Below are the code and all the weights of a small trained network. Each question names an input and a target symbol and asks about switching units off, where a switched-off unit gives its printed mean instead of its output.

import numpy as np


def w(rows, s, z=0):
    codes = np.array(rows[::2]) - 128.0
    scale = np.full(codes.shape[1], s)
    scale[-1] = z or s
    return codes * scale


def f(y):
    return np.maximum(y, 0)


def softmax(a):
    e = np.exp(a - a.max(-1, keepdims=True))
    return e / e.sum(-1, keepdims=True)


def log_softmax(a):
    a = a - a.max(-1, keepdims=True)
    return a - np.log(np.exp(a).sum(-1, keepdims=True))


def net(x, mask):
    ids = ['ΓΘΠΣαβδεζηξφψ'.index(c) for c in x.split()]
    T = len(ids)
    res = E[ids] + P[:T]
    r = res
    for j in range(3):
        rows = slice(4 * j, 4 * j + 4)
        q, k, v = (r @ M[0][rows].T for M in (Q, K, V))
        z = softmax(np.where(np.tri(T) > 0, q @ k.T / 4**0.5, -1e9)) @ v
        o = O[0][rows]
        res = res + np.where(mask[j], z, o[:, -1]) @ o[:, :-1]
    y = f(res @ A[0][:, :-1].T + A[0][:, -1])
    res = res + np.where(mask[3:15], y, B[0][:, -1]) @ B[0][:, :-1]
    return log_softmax(res[-1] @ U[:, :-1].T + U[:, -1])


Q, K, V, O, A, B = {}, {}, {}, {}, {}, {}
E = w([
[88,147,201,78,195,125,113,136,210,112,152],'Γ',
[69,181,129,43,115,126,151,111,167,152,169],'Θ',
[106,174,195,139,89,187,190,131,170,130,116],'Π',
[61,100,182,125,143,169,142,234,95,131,135],'Σ',
[135,195,102,136,229,132,167,201,147,139,144],'α',
[221,172,73,84,188,58,114,155,112,83,99],'β',
[86,102,205,85,47,159,162,68,114,57,148],'δ',
[94,136,167,72,71,83,57,114,169,133,96],'ε',
[206,110,157,118,155,133,165,120,117,9,126],'ζ',
[178,234,99,101,135,84,225,122,146,123,134],'η',
[196,193,140,210,74,141,116,157,160,127,59],'ξ',
[135,137,125,34,176,50,115,104,101,50,146],'φ',
[168,83,195,128,135,101,60,129,145,54,87],'ψ',
],0.013)
P = w([
[76,135,121,168,114,1,156,128,163,144,232],'0',
[120,186,214,90,170,127,126,187,206,179,127],'1',
[138,168,184,102,139,145,109,174,183,154,127],'2',
[182,162,175,97,118,160,113,169,152,144,118],'3',
[202,156,162,92,105,167,113,158,136,123,126],'4',
[220,147,156,95,101,174,124,139,121,115,115],'5',
[229,142,151,90,105,176,105,133,116,96,125],'6',
[229,141,135,78,108,168,111,118,103,83,106],'7',
[239,138,137,65,120,174,125,92,99,68,104],'8',
[234,136,113,59,124,175,72,84,105,51,104],'9',
],0.009)
Q[0] = w([
[95,54,61,192,109,104,114,53,66,156,113],'H1',
[109,87,126,102,98,158,111,172,116,130,109],'H1',
[81,52,66,189,150,101,133,92,93,194,126],'H1',
[166,181,205,83,79,122,125,170,150,64,132],'H1',
[15,52,154,63,47,159,117,93,70,148,207],'H2',
[76,21,89,217,227,162,147,161,44,58,120],'H2',
[120,214,68,167,164,254,135,137,110,205,116],'H2',
[140,117,176,186,28,198,123,116,165,137,42],'H2',
[107,126,140,29,131,131,156,187,136,108,221],'H3',
[149,135,152,130,158,129,92,113,103,122,119],'H3',
[159,119,58,177,118,153,138,83,125,152,125],'H3',
[89,5,9,208,100,91,168,61,121,212,175],'H3',
],0.0086)
K[0] = w([
[132,152,143,59,144,202,114,106,136,116,66],'H1',
[108,90,167,141,83,104,102,196,83,134,132],'H1',
[146,164,141,88,150,229,85,103,125,121,95],'H1',
[102,91,145,192,118,57,125,111,100,121,223],'H1',
[36,76,172,49,67,129,127,138,99,173,176],'H2',
[118,74,87,198,193,136,137,201,24,90,140],'H2',
[90,198,85,255,130,108,203,181,174,226,178],'H2',
[137,112,196,220,16,159,109,89,147,139,100],'H2',
[109,98,106,77,161,145,143,74,113,146,177],'H3',
[137,103,110,146,111,110,125,117,115,130,125],'H3',
[172,149,108,130,114,141,126,136,157,146,121],'H3',
[148,142,162,25,167,238,111,119,54,143,27],'H3',
],0.0093)
V[0] = w([
[83,41,225,90,52,100,49,42,119,93,127],'H1',
[26,139,99,21,145,123,201,95,55,155,152],'H1',
[181,183,95,92,136,68,177,18,138,76,144],'H1',
[98,184,203,162,111,185,211,99,254,157,116],'H1',
[87,156,108,108,170,78,149,76,176,146,123],'H2',
[110,166,151,143,159,139,141,215,162,176,149],'H2',
[49,102,178,109,95,162,120,184,83,151,114],'H2',
[151,131,181,126,103,102,88,71,158,100,93],'H2',
[125,176,62,91,126,68,52,129,159,232,94],'H3',
[135,130,124,134,198,164,210,114,127,61,159],'H3',
[173,177,105,153,37,144,186,107,88,119,104],'H3',
[186,144,171,148,131,69,173,112,94,93,104],'H3',
],0.0079)
O[0] = w([
[154,201,75,191,205,192,158,160,167,133,127,83],'H1',
[135,79,135,170,194,148,79,44,107,192,175,148],'H1',
[122,54,67,131,98,167,121,186,115,181,130,214],'H1',
[185,99,147,203,82,105,114,165,147,81,236,252],'H1',
[137,125,133,152,60,220,112,129,145,121,146,91],'H2',
[134,103,94,94,93,96,122,81,75,82,127,250],'H2',
[219,136,81,139,187,114,125,134,123,86,104,115],'H2',
[90,145,90,122,147,144,190,153,117,135,185,211],'H2',
[84,153,157,88,115,133,105,151,2,154,142,131],'H3',
[166,42,144,163,115,91,135,118,204,158,111,154],'H3',
[100,60,39,118,88,166,45,114,115,70,138,68],'H3',
[93,82,69,118,139,113,144,158,139,113,125,210],'H3',
],0.0084,0.0039)
A[0] = w([
[62,95,192,82,92,161,179,155,101,91,134,118],'N1',
[125,83,123,154,98,166,161,125,118,82,96,114],'N2',
[154,171,116,150,46,162,87,81,125,132,97,230],'N3',
[244,115,77,126,144,137,72,91,46,64,2,15],'N4',
[159,138,107,189,195,184,132,109,156,132,155,3],'N5',
[82,108,144,169,123,146,91,107,87,131,151,49],'N6',
[115,151,152,131,101,119,135,94,196,188,91,78],'N7',
[160,221,202,145,161,110,156,106,81,125,156,47],'N8',
[82,123,185,103,109,104,97,105,31,165,139,112],'N9',
[147,122,198,197,150,176,95,56,101,178,153,147],'N10',
[103,197,104,130,195,174,148,136,124,202,93,85],'N11',
[86,101,194,184,99,206,125,162,128,156,74,103],'N12',
],0.0081,0.0042)
B[0] = w([
[117,181,98,149,139,77,58,132,165,201,146,238],'N1',
[163,174,101,68,142,138,116,110,102,140,118,178],'N2',
[175,80,144,62,213,165,162,116,72,97,133,184],'N3',
[22,113,171,143,79,238,157,13,121,46,77,163],'N4',
[97,201,144,114,37,113,21,75,132,198,105,158],'N5',
[166,143,111,87,138,95,117,128,101,118,88,148],'N6',
[90,100,65,150,143,34,144,82,140,128,169,152],'N7',
[113,70,11,177,132,80,54,131,79,123,120,254],'N8',
[227,203,142,211,116,151,147,130,167,151,62,219],'N9',
[148,150,75,2,167,122,161,185,160,125,114,231],'N10',
[135,98,213,195,157,102,176,114,98,139,223,173],'N11',
[82,102,76,133,141,35,146,161,179,136,197,145],'N12',
],0.0074,0.0068)
U = w([
[132,137,80,142,129,14,123,200,183,187,207,233],'Γ',
[204,122,142,64,154,197,110,150,104,129,106,254],'Θ',
[179,70,203,127,102,203,124,102,120,46,168,188],'Π',
[90,121,109,106,176,59,100,13,119,59,102,144],'Σ',
[154,135,252,131,87,74,124,98,143,155,116,66],'α',
[47,149,101,107,111,118,113,148,123,207,42,83],'β',
[122,165,93,195,109,176,59,108,189,153,128,42],'δ',
[75,138,121,186,129,136,113,132,66,134,180,63],'ε',
[130,54,50,123,118,136,183,153,207,114,84,61],'ζ',
[102,18,86,137,73,118,52,103,92,177,162,30],'η',
[62,182,107,75,57,118,95,187,123,66,138,64],'ξ',
[43,49,183,121,150,134,149,109,128,188,157,126],'φ',
[109,208,183,147,161,123,219,181,181,91,110,65],'ψ',
],0.0048,0.0057)

Each question gives the input, a string of symbols that net reads in full, and the target symbol t.
The units are the heads (4 rows each of Q, K, V and O) and the neurons (one row each of A and B). Each row of codes is followed by its name. A weight is (code - 128) times the scale printed after its matrix; where a second scale follows, it is the last column's (O, A, B and U).
mask holds one flag per unit, heads first, then neurons. A switched-off unit (its flag False) gives its mean, the last column of its rows in O or B, instead of its output. The means were averaged over made-up inputs and are rounded, as every weight is.
A unit's drop is (log p(t) with every unit on - log p(t) with that unit switched off) / (log p(t) with every unit on - log p(t) with every unit switched off).
The circuit of an input: a set's keep is (log p(t) with only the set's units on - log p(t) with every unit switched off) / (log p(t) with every unit on - log p(t) with every unit switched off). Starting from the 12 units with the biggest drops (on a tie, the unit counted first), units are removed one at a time, each time the one whose removal leaves the highest keep (on an exact tie, the one counted first), for as long as the keep stays at least 0.8.
units of the circuit, in order: the units of the circuit, biggest drop first
unit that matters most: the unit with the biggest drop
top k neurons: the k neurons with the biggest drops, biggest first
heads that matter: for each layer, one digit per head in row order, 1 if its drop is at least 0.15 and else 0, layers parted by /
input α ξ δ, target α: units of the circuit, in order	H1, N9
input Σ Θ δ α Π Σ β ξ Σ Θ, target Σ: units of the circuit, in order	H1
input ξ Θ ξ β η ξ Σ ε, target ξ: units of the circuit, in order	H1, H3
input Σ ξ ψ ξ Π ψ ε Σ, target Σ: units of the circuit, in order	H1, H2, N4
input δ Π η, target δ: units of the circuit, in order	H1, N5
input α ζ Γ δ Σ ξ δ ξ φ, target α: units of the circuit, in order	H1, N9, H3
input ψ Θ ψ α ε Θ ψ Γ, target ψ: heads that matter	100
input Σ φ Σ ζ Θ Σ ξ δ Π, target Γ: heads that matter	011
input Γ Π Γ ζ ψ δ Π Θ Σ β, target Γ: heads that matter	111
input η ξ δ ζ Σ Θ ζ, target η: heads that matter	101
input Σ α Σ Θ Σ ξ, target Σ: heads that matter	100
input ζ β Γ Σ Σ Σ Π, target ζ: units of the circuit, in order	H3, H1
input ζ ξ Σ β ξ Π α Θ, target ζ: heads that matter	101
input α Θ Γ η ξ, target α: units of the circuit, in order	H1, N8, H3
input η ζ Σ ξ, target η: unit that matters most	H1
input Θ ζ Σ Σ, target Θ: units of the circuit, in order	H2, H1, H3, N10
input Σ α Σ Γ α Γ, target Σ: units of the circuit, in order	H1, N8
input ε ξ Σ Θ ξ Σ Σ, target ε: units of the circuit, in order	H3, H1, N8, N11
input δ ψ Σ Π Γ ψ ψ, target δ: heads that matter	101
input ψ ξ δ ζ, target ψ: units of the circuit, in order	H1, H3
input ξ Σ β η Π ξ Π ξ β, target ξ: heads that matter	111
input ξ Σ Σ ξ ξ Θ ξ, target ξ: heads that matter	111
input α Θ Γ η ζ Σ Θ, target α: heads that matter	101
input Π Σ ψ ξ β ξ ζ φ ξ, target Π: unit that matters most	H3
input Σ Π Σ Π ζ Σ β ε, target Σ: heads that matter	101
input Γ δ Π, target Γ: heads that matter	001
input Γ φ ζ Σ ψ α ζ Θ α ξ, target Γ: unit that matters most	H2
input Σ ξ Θ Σ ξ β β ζ, target Σ: top 2 neurons	N8, N9
